Below is a small trained network, with its code and all its weights. Each question gives an input and a class and asks what happens when units are switched off, that is, made to give their printed mean instead of their output.

import numpy as np


def w(rows, s, z=0):
    codes = np.array(rows[::2]) - 128.0
    scale = np.full(codes.shape[1], s)
    scale[-1] = z or s
    return codes * scale


def f(y):
    return np.maximum(y, 0)


def log_softmax(a):
    a = a - a.max(-1, keepdims=True)
    return a - np.log(np.exp(a).sum(-1, keepdims=True))


def net(x, mask):
    res = np.array(x, float).reshape(1, 4) / 4 @ E
    y = f(res @ A[0][:, :-1].T + A[0][:, -1])
    res = res + np.where(mask, y, B[0][:, -1]) @ B[0][:, :-1]
    return log_softmax(res[-1] @ U[:, :-1].T + U[:, -1])


A, B = {}, {}
E = w([
[153,87,95,224,81,98],'x0',
[107,204,142,159,206,61],'x1',
[2,130,64,93,129,129],'x2',
[138,53,112,139,171,122],'x3',
],0.0093)
A[0] = w([
[134,55,94,175,68,95,162],'n0',
[95,186,144,72,217,122,209],'n1',
[161,178,170,182,118,56,252],'n2',
[98,165,147,29,131,170,214],'n3',
[123,131,191,53,122,201,197],'n4',
[148,161,204,81,129,196,219],'n5',
[144,179,133,160,132,62,165],'n6',
[202,76,150,154,86,132,209],'n7',
[88,148,101,114,1,210,141],'n8',
[39,117,78,168,149,60,229],'n9',
[54,64,103,150,193,143,167],'n10',
[126,202,118,203,151,59,176],'n11',
[80,204,71,123,72,164,188],'n12',
[73,79,90,103,177,142,150],'n13',
[189,88,146,162,62,178,226],'n14',
[175,195,152,102,199,151,192],'n15',
[116,127,109,88,79,185,128],'n16',
[39,103,88,90,134,146,174],'n17',
[95,176,166,185,171,16,200],'n18',
[73,25,70,128,105,139,187],'n19',
],0.0079,0.003)
B[0] = w([
[209,142,121,170,151,151,228],'n0',
[42,192,168,84,160,109,232],'n1',
[165,61,219,153,164,141,231],'n2',
[49,137,96,52,163,114,229],'n3',
[127,118,70,67,163,125,213],'n4',
[115,92,113,70,215,154,213],'n5',
[103,76,220,193,150,94,190],'n6',
[220,21,122,143,217,229,243],'n7',
[131,104,56,91,49,191,231],'n8',
[85,175,165,164,52,103,233],'n9',
[149,188,105,198,105,41,207],'n10',
[108,93,205,183,114,115,216],'n11',
[85,120,153,99,76,177,208],'n12',
[132,163,91,147,104,53,199],'n13',
[254,61,90,110,181,234,253],'n14',
[134,144,156,152,219,111,209],'n15',
[124,66,59,94,92,112,188],'n16',
[60,192,68,120,78,103,226],'n17',
[106,125,195,160,133,100,233],'n18',
[227,125,57,205,78,86,243],'n19',
],0.0063,0.0068)
U = w([
[107,127,93,55,71,170,84],'0',
[97,205,141,112,110,89,20],'1',
[159,130,100,157,102,195,8],'2',
[127,101,254,180,136,86,171],'3',
[119,172,141,63,220,127,223],'4',
[195,48,140,126,198,210,191],'5',
[150,141,83,156,87,34,110],'6',
],0.0084,0.0018)

Each question gives the input, the list of numbers given to net, and the class t.
The units are the neurons (one row each of A and B). Each row of codes is followed by its name. A weight is (code - 128) times the scale printed after its matrix; where a second scale follows, it is the last column's (A, B and U).
mask holds one flag per neuron, in row order. A switched-off neuron (its flag False) gives its mean, the last column of its row in B, instead of its output. The means were averaged over made-up inputs and are rounded, as every weight is.
A unit's drop is (log p(t) with every unit on - log p(t) with that unit switched off) / (log p(t) with every unit on - log p(t) with every unit switched off).
The circuit of an input: a set's keep is (log p(t) with only the set's units on - log p(t) with every unit switched off) / (log p(t) with every unit on - log p(t) with every unit switched off). Starting from the 12 units with the biggest drops (on a tie, the unit counted first), units are removed one at a time, each time the one whose removal leaves the highest keep (on an exact tie, the one counted first), for as long as the keep stays at least 0.8.
circuit, biggest first: the units of the circuit, biggest drop first
top k neurons: the k neurons with the biggest drops, biggest first
drop when u is switched off: that unit's drop, to one decimal
input [-3,5,5,6], class 1: top neuron	n1
input [-4,-7,1,5], class 0: circuit, biggest first	n2, n17, n15
input [6,0,-5,-6], class 5: top 2 neurons	n14, n7
input [-7,3,-8,3], class 4: circuit, biggest first	n1, n14, n5
input [8,-4,8,1], class 6: top 2 neurons	n19, n10
input [0,0,6,-1], class 1: top 2 neurons	n14, n7
input [-4,-2,8,7], class 6: top 3 neurons	n19, n10, n13
input [-2,8,6,-4], class 1: drop when n17 is switched off	0.2
input [-7,-8,0,-3], class 0: drop when n15 is switched off	0.0
input [-2,2,7,2], class 1: drop when n1 is switched off	0.1
